[[  5   9   7 -13  -2  10  11  36  23]
 [ 10  10  11  -4   8  35  11  40  20]
 [ 10   8  14  -8   0   9   0  25   8]
 [ -7 -10 -16  -6 -15 -19  -6 -36 -12]
 [ -5 -11  -4  -4   3 -26 -14 -10  -3]
 [  3   0  -7 -34 -19 -10  -1  23  19]]
->
[[ 10  10  11  -4   8  35  11  40  20]
 [  5   9   7 -13  -2  10  11  36  23]
 [ 10   8  14  -8   0   9   0  25   8]
 [  3   0  -7 -34 -19 -10  -1  23  19]
 [ -7 -10 -16  -6 -15 -19  -6 -36 -12]
 [ -5 -11  -4  -4   3 -26 -14 -10  -3]]

[[-31  -8 -35 -14  17  40]
 [ 40   1  -5 -14 -24  35]
 [-19  33  -2  29  11 -22]
 [ 17   7 -34 -22  -3 -41]
 [  5   9  18  11 -37 -19]
 [-42  12  -9  11  -1 -10]
 [ 30 -13  11  48  26   5]
 [ 25  39 -11 -13  21  11]]
->
[[ 25  39 -11 -13  21  11]
 [-19  33  -2  29  11 -22]
 [-42  12  -9  11  -1 -10]
 [  5   9  18  11 -37 -19]
 [ 17   7 -34 -22  -3 -41]
 [ 40   1  -5 -14 -24  35]
 [-31  -8 -35 -14  17  40]
 [ 30 -13  11  48  26   5]]

[[-17  -2   5   7 -16   8  -7]
 [  4  -8   4  -2  -3 -33  -1]
 [ -8 -10  26  46   6 -25  21]
 [-11  -4  -5  -1 -25  -3   9]]
->
[[-17  -2   5   7 -16   8  -7]
 [-11  -4  -5  -1 -25  -3   9]
 [  4  -8   4  -2  -3 -33  -1]
 [ -8 -10  26  46   6 -25  21]]

[[ -1   6]
 [  4 -21]
 [  9 -51]
 [  9 -47]
 [ -4  23]
 [ -2  14]
 [  2 -13]]
->
[[ -4  23]
 [ -2  14]
 [ -1   6]
 [  2 -13]
 [  4 -21]
 [  9 -47]
 [  9 -51]]

[[-10  16 -16  14   7   6 -12 -10 -21  -3  17   1  -5   5  -8]
 [ -7   0  -4  12  -3  -4   9   6  27   0   3   2   7  -4  13]
 [ -9  -3  -8  12  -8  -3  10  27 -11   1  -6 -11   9   2 -13]
 [ -1  24   9  -2  13  15  -6  20   0  -4   2 -10   4   0   9]
 [ -2   1 -20 -10  30  11  -4 -10 -10  -2  10  -2  14  -9  30]
 [ -2  -9  -4   8   9  -1   6 -42 -20 -11   8  -9 -14   2  -8]]
->
[[ -1  24   9  -2  13  15  -6  20   0  -4   2 -10   4   0   9]
 [-10  16 -16  14   7   6 -12 -10 -21  -3  17   1  -5   5  -8]
 [ -2   1 -20 -10  30  11  -4 -10 -10  -2  10  -2  14  -9  30]
 [ -7   0  -4  12  -3  -4   9   6  27   0   3   2   7  -4  13]
 [ -9  -3  -8  12  -8  -3  10  27 -11   1  -6 -11   9   2 -13]
 [ -2  -9  -4   8   9  -1   6 -42 -20 -11   8  -9 -14   2  -8]]

[[ 40   9]
 [  0 -50]
 [  1  -5]
 [  6  -4]
 [ -3 -15]]
->
[[ 40   9]
 [  6  -4]
 [  1  -5]
 [ -3 -15]
 [  0 -50]]

[[ 16 -43]
 [  8  -7]
 [ 14 -19]
 [ 15   3]
 [ -4 -42]
 [ 18  -8]
 [ 27  26]
 [  8  -9]
 [-10   5]
 [ 14 -45]
 [  0  50]
 [  4  10]]
->
[[  0  50]
 [ 27  26]
 [  4  10]
 [-10   5]
 [ 15   3]
 [  8  -7]
 [ 18  -8]
 [  8  -9]
 [ 14 -19]
 [ -4 -42]
 [ 16 -43]
 [ 14 -45]]

[[ 26 -12 -16  32  19  10  14  24 -23  28  -9]
 [  7  14  -6 -18  10  -8  14  -2  13  20  23]
 [-33  49  10 -11   4   4  -7  13  -4 -29  -1]
 [ -8  -2   4   7   3   6 -12  -7  21  -8  11]
 [-17  13   9   8   0  40 -14 -13 -14   9  34]
 [ 33  -5 -19  19 -17   4  17   1  15  -7   1]
 [ 21   7 -34 -32 -30  10  -6  20  11  -7 -42]
 [-16 -19  14  18  18  -7   1   6 -31   6  -1]]
->
[[-33  49  10 -11   4   4  -7  13  -4 -29  -1]
 [  7  14  -6 -18  10  -8  14  -2  13  20  23]
 [-17  13   9   8   0  40 -14 -13 -14   9  34]
 [ 21   7 -34 -32 -30  10  -6  20  11  -7 -42]
 [ -8  -2   4   7   3   6 -12  -7  21  -8  11]
 [ 33  -5 -19  19 -17   4  17   1  15  -7   1]
 [ 26 -12 -16  32  19  10  14  24 -23  28  -9]
 [-16 -19  14  18  18  -7   1   6 -31   6  -1]]

[[  1 -16   4   0 -15  -4   4]
 [ 16 -22  -4 -19 -28  -7  13]
 [-35  -5 -26 -52  16   8 -14]]
->
[[-35  -5 -26 -52  16   8 -14]
 [  1 -16   4   0 -15  -4   4]
 [ 16 -22  -4 -19 -28  -7  13]]
---
[[ 12 -18  26  16]
 [-31  16 -10  -6]
 [ 28 -24  15  19]
 [ 27 -10  10  -3]
 [-46  25 -10 -24]
 [ 37 -21   8  21]
 [  0 -18  17  28]]
->
[[ 12 -18  26  16]
 [ 28 -24  15  19]
 [-46  25 -10 -24]
 [  0 -18  17  28]]

[[  1 -32 -11  -2 -30 -13  17 -12 -24 -41   3]
 [ 21  14  20  25 -14 -23 -10  32  32  19 -11]
 [-10 -16  -5  22 -14  -2 -25 -13  -5  -6   6]
 [ -6  27  19   8  -1   6   9  13  25   4  28]
 [-20 -20  -8  10 -13   3 -39 -22  -3  -8  11]
 [ -6 -37   8  18 -12 -28   7  16 -42 -51   4]
 [  0 -11   8  32  -3 -12 -18   1  12   4  -8]]
->
[[  1 -32 -11  -2 -30 -13  17 -12 -24 -41   3]
 [-10 -16  -5  22 -14  -2 -25 -13  -5  -6   6]
 [-20 -20  -8  10 -13   3 -39 -22  -3  -8  11]
 [  0 -11   8  32  -3 -12 -18   1  12   4  -8]]

[[ 17  -7 -24 -11   6  15  15 -15]
 [  6  -2   1   4   2   1  -1  -7]
 [ 28 -18 -21  -4  -5   9  21 -43]
 [  3   0   1  -2  -4  -1   3  -3]]
->
[[ 17  -7 -24 -11   6  15  15 -15]
 [ 28 -18 -21  -4  -5   9  21 -43]]

[[ 17  -9  22   8]
 [  4 -17  47   1]
 [ -6  23  -9 -22]]
->
[[ 17  -9  22   8]
 [ -6  23  -9 -22]]

[[-33 -25  46 -20]
 [  2   7 -22 -38]
 [-45 -20  44  -3]]
->
[[-33 -25  46 -20]
 [-45 -20  44  -3]]

[[-16 -28 -19 -28]
 [ 32  16  30  20]
 [ 38  -1   3   4]
 [-18 -36 -12 -12]
 [-17 -23 -29 -15]
 [ 19  12   8  -1]
 [-11 -18   0  -3]
 [ 36   9  35  20]
 [  1   7  18   3]
 [ -8 -24 -40 -27]
 [ 33 -23  45  32]
 [  8  21  -4  14]]
->
[[-16 -28 -19 -28]
 [ 38  -1   3   4]
 [-17 -23 -29 -15]
 [-11 -18   0  -3]
 [  1   7  18   3]
 [ 33 -23  45  32]]
